Here is a tiny trained network, its code and every weight. The questions are about switching its units off for an input and a class, where a switched-off unit gives its printed mean instead of its output.

import numpy as np


def w(rows, s, z=0):
    codes = np.array(rows[::2]) - 128.0
    scale = np.full(codes.shape[1], s)
    scale[-1] = z or s
    return codes * scale


def norm(h):
    return h / np.sqrt((h * h).mean(-1, keepdims=True) + 1e-5)


def f(y):
    return np.maximum(y, 0)


def log_softmax(a):
    a = a - a.max(-1, keepdims=True)
    return a - np.log(np.exp(a).sum(-1, keepdims=True))


def net(x, mask):
    res = np.array(x, float).reshape(1, 7) / 4 @ E
    u = 0
    for l in range(3):
        y = f(norm(res) @ A[l][:, :-1].T + A[l][:, -1])
        res = res + np.where(mask[u : u + 7], y, B[l][:, -1]) @ B[l][:, :-1]
        u += 7
    return log_softmax(norm(res)[-1] @ U[:, :-1].T + U[:, -1])


A, B = {}, {}
E = w([
[113,192,45,60,74,144,169,77,152],'x0',
[72,122,116,68,173,191,17,147,100],'x1',
[142,99,190,139,96,205,91,141,219],'x2',
[122,132,115,120,124,130,130,121,132],'x3',
[28,254,252,134,63,101,117,124,102],'x4',
[45,113,94,175,140,141,175,186,144],'x5',
[170,231,172,122,241,205,210,164,117],'x6',
],0.0073)
A[0] = w([
[60,120,105,158,151,177,200,185,134,47],'L0N0',
[177,133,177,75,136,111,107,61,131,43],'L0N1',
[221,149,176,71,121,117,113,74,96,4],'L0N2',
[171,121,154,189,138,84,85,193,118,56],'L0N3',
[48,104,111,145,112,128,184,168,148,34],'L0N4',
[154,103,170,109,51,149,191,147,164,224],'L0N5',
[130,147,83,90,158,2,171,149,17,44],'L0N6',
],0.0095,0.0028)
B[0] = w([
[102,44,164,88,102,107,133,125,145,195],'L0N0',
[81,83,152,107,96,129,187,117,112,182],'L0N1',
[63,5,141,109,115,118,180,176,115,198],'L0N2',
[67,120,105,163,158,147,111,42,69,182],'L0N3',
[152,71,130,81,65,119,186,128,68,178],'L0N4',
[149,179,118,204,147,174,134,82,92,221],'L0N5',
[146,123,181,192,102,225,104,109,201,254],'L0N6',
],0.011,0.0061)
A[1] = w([
[118,108,102,96,96,221,98,97,97,188],'L1N0',
[154,165,192,75,223,111,242,187,158,37],'L1N1',
[148,107,147,162,210,81,124,119,106,119],'L1N2',
[38,133,96,13,205,149,1,175,129,145],'L1N3',
[187,76,71,146,209,150,86,166,177,42],'L1N4',
[69,186,151,154,86,110,136,201,137,4],'L1N5',
[131,152,146,108,166,163,161,186,139,27],'L1N6',
],0.0088,0.0044)
B[1] = w([
[88,158,152,184,53,198,148,154,157,254],'L1N0',
[84,174,78,42,240,126,64,183,94,178],'L1N1',
[110,129,39,148,164,145,95,112,109,161],'L1N2',
[164,144,137,180,154,54,238,2,150,205],'L1N3',
[228,141,82,110,40,164,150,182,92,187],'L1N4',
[224,144,148,132,111,164,123,173,36,151],'L1N5',
[141,153,144,69,222,116,58,219,94,147],'L1N6',
],0.0087,0.0072)
A[2] = w([
[82,173,203,130,94,119,86,169,124,130],'L2N0',
[112,196,97,216,114,191,157,104,112,253],'L2N1',
[176,85,54,99,122,128,89,115,143,83],'L2N2',
[116,60,143,113,139,115,128,111,66,190],'L2N3',
[117,179,183,105,96,70,102,109,96,97],'L2N4',
[105,99,111,183,10,19,65,108,177,102],'L2N5',
[92,185,177,154,107,99,72,119,96,29],'L2N6',
],0.011,0.0034)
B[2] = w([
[178,68,26,129,105,145,134,165,160,172],'L2N0',
[119,134,155,96,165,111,81,81,205,253],'L2N1',
[107,219,112,189,118,160,169,155,62,153],'L2N2',
[9,184,149,105,102,131,178,136,177,168],'L2N3',
[192,159,68,203,91,170,219,154,80,153],'L2N4',
[145,133,138,25,212,91,83,172,90,188],'L2N5',
[167,102,28,190,131,157,105,155,110,159],'L2N6',
],0.011,0.014)
U = w([
[221,158,50,203,67,167,190,145,71,113],'0',
[118,132,126,109,125,150,119,96,159,253],'1',
[164,115,184,132,104,191,64,124,199,100],'2',
[144,170,113,18,208,96,69,159,82,101],'3',
[93,83,179,90,66,107,229,136,105,79],'4',
[166,157,150,159,154,59,183,4,136,107],'5',
[88,165,101,138,124,131,107,57,152,122],'6',
],0.011,0.0059)

Each question gives the input, the list of numbers given to net, and the class t.
The units are the neurons (one row each of A and B). Each row of codes is followed by its name. A weight is (code - 128) times the scale printed after its matrix; where a second scale follows, it is the last column's (A, B and U).
mask holds one flag per neuron, layer by layer. A switched-off neuron (its flag False) gives its mean, the last column of its row in B, instead of its output. The means were averaged over made-up inputs and are rounded, as every weight is.
A unit's drop is (log p(t) with every unit on - log p(t) with that unit switched off) / (log p(t) with every unit on - log p(t) with every unit switched off).
The circuit of an input: a set's keep is (log p(t) with only the set's units on - log p(t) with every unit switched off) / (log p(t) with every unit on - log p(t) with every unit switched off). Starting from the 12 units with the biggest drops (on a tie, the unit counted first), units are removed one at a time, each time the one whose removal leaves the highest keep (on an exact tie, the one counted first), for as long as the keep stays at least 0.8.
circuit, biggest first: the units of the circuit, biggest drop first
unit that matters most: the unit with the biggest drop
top k neurons: the k neurons with the biggest drops, biggest first
k most important neurons of layer l: the k neurons of layer l with the biggest drops, biggest first
input [5,-2,4,-1,1,3,5], class 3: circuit, biggest first	(L0N6; L1N1)
input [4,-2,-1,2,-1,4,-3], class 4: unit that matters most	L0N4
input [-5,5,6,-4,8,-8,2], class 0: circuit, biggest first	(L2N4; L0N6; L2N0)
input [6,6,3,-1,-1,8,0], class 4: top 2 neurons	(L0N0; L0N4)
input [5,-5,-4,0,-2,-7,1], class 4: top 2 neurons	(L0N2; L0N1)
input [-8,-6,3,0,6,-7,-8], class 3: top 2 neurons	(L2N5; L0N6)
input [3,8,2,2,3,-2,-4], class 5: circuit, biggest first	(L1N3; L0N6)
input [1,-6,5,-2,1,3,-2], class 5: 3 most important neurons of layer 0	(L0N5; L0N6; L0N4)
input [5,4,-8,-6,0,-8,-3], class 2: top 2 neurons	(L0N6; L1N0)
input [1,-6,-3,-4,-2,-7,-6], class 4: top 4 neurons	(L0N2; L0N1; L2N1; L2N3)
input [1,-6,3,5,-4,2,-3], class 5: top 2 neurons	(L0N5; L0N6)
input [1,0,0,-2,-2,2,5], class 3: circuit, biggest first	(L1N1; L0N6)
input [-7,1,6,-2,-8,2,-5], class 0: circuit, biggest first	(L2N2; L2N1)
input [-5,0,-6,7,7,-7,4], class 0: circuit, biggest first	(L2N4)
input [1,4,7,1,-3,-2,-8], class 3: circuit, biggest first	(L2N5; L0N6)
input [-3,7,-3,-5,6,3,-6], class 5: top 3 neurons	(L1N3; L0N6; L1N1)
input [3,-7,-7,4,6,7,1], class 2: 3 most important neurons of layer 0	(L0N6; L0N2; L0N1)
input [4,6,3,3,6,3,2], class 0: 2 most important neurons of layer 1	(L1N5; L1N2)
input [8,4,4,-4,-1,2,8], class 3: top 3 neurons	(L1N1; L0N6; L1N6)
input [-1,-7,-7,-6,1,-3,3], class 2: circuit, biggest first	(L0N6)
input [5,2,-5,4,4,-4,-8], class 3: top 2 neurons	(L2N5; L0N5)
input [-4,-6,-5,-5,5,-6,-1], class 4: top 4 neurons	(L0N2; L0N1; L1N0; L2N3)
input [1,2,4,4,-7,1,0], class 0: circuit, biggest first	(L1N4; L2N2)
input [-5,5,-5,-6,7,-8,1], class 4: 3 most important neurons of layer 0	(L0N2; L0N1; L0N5)
input [4,-4,-1,0,8,-1,-8], class 0: 2 most important neurons of layer 2	(L2N4; L2N6)
input [-6,-3,-3,-4,-3,0,-6], class 3: top 2 neurons	(L2N5; L0N5)
input [-5,7,-1,3,6,-6,-4], class 5: unit that matters most	L1N3
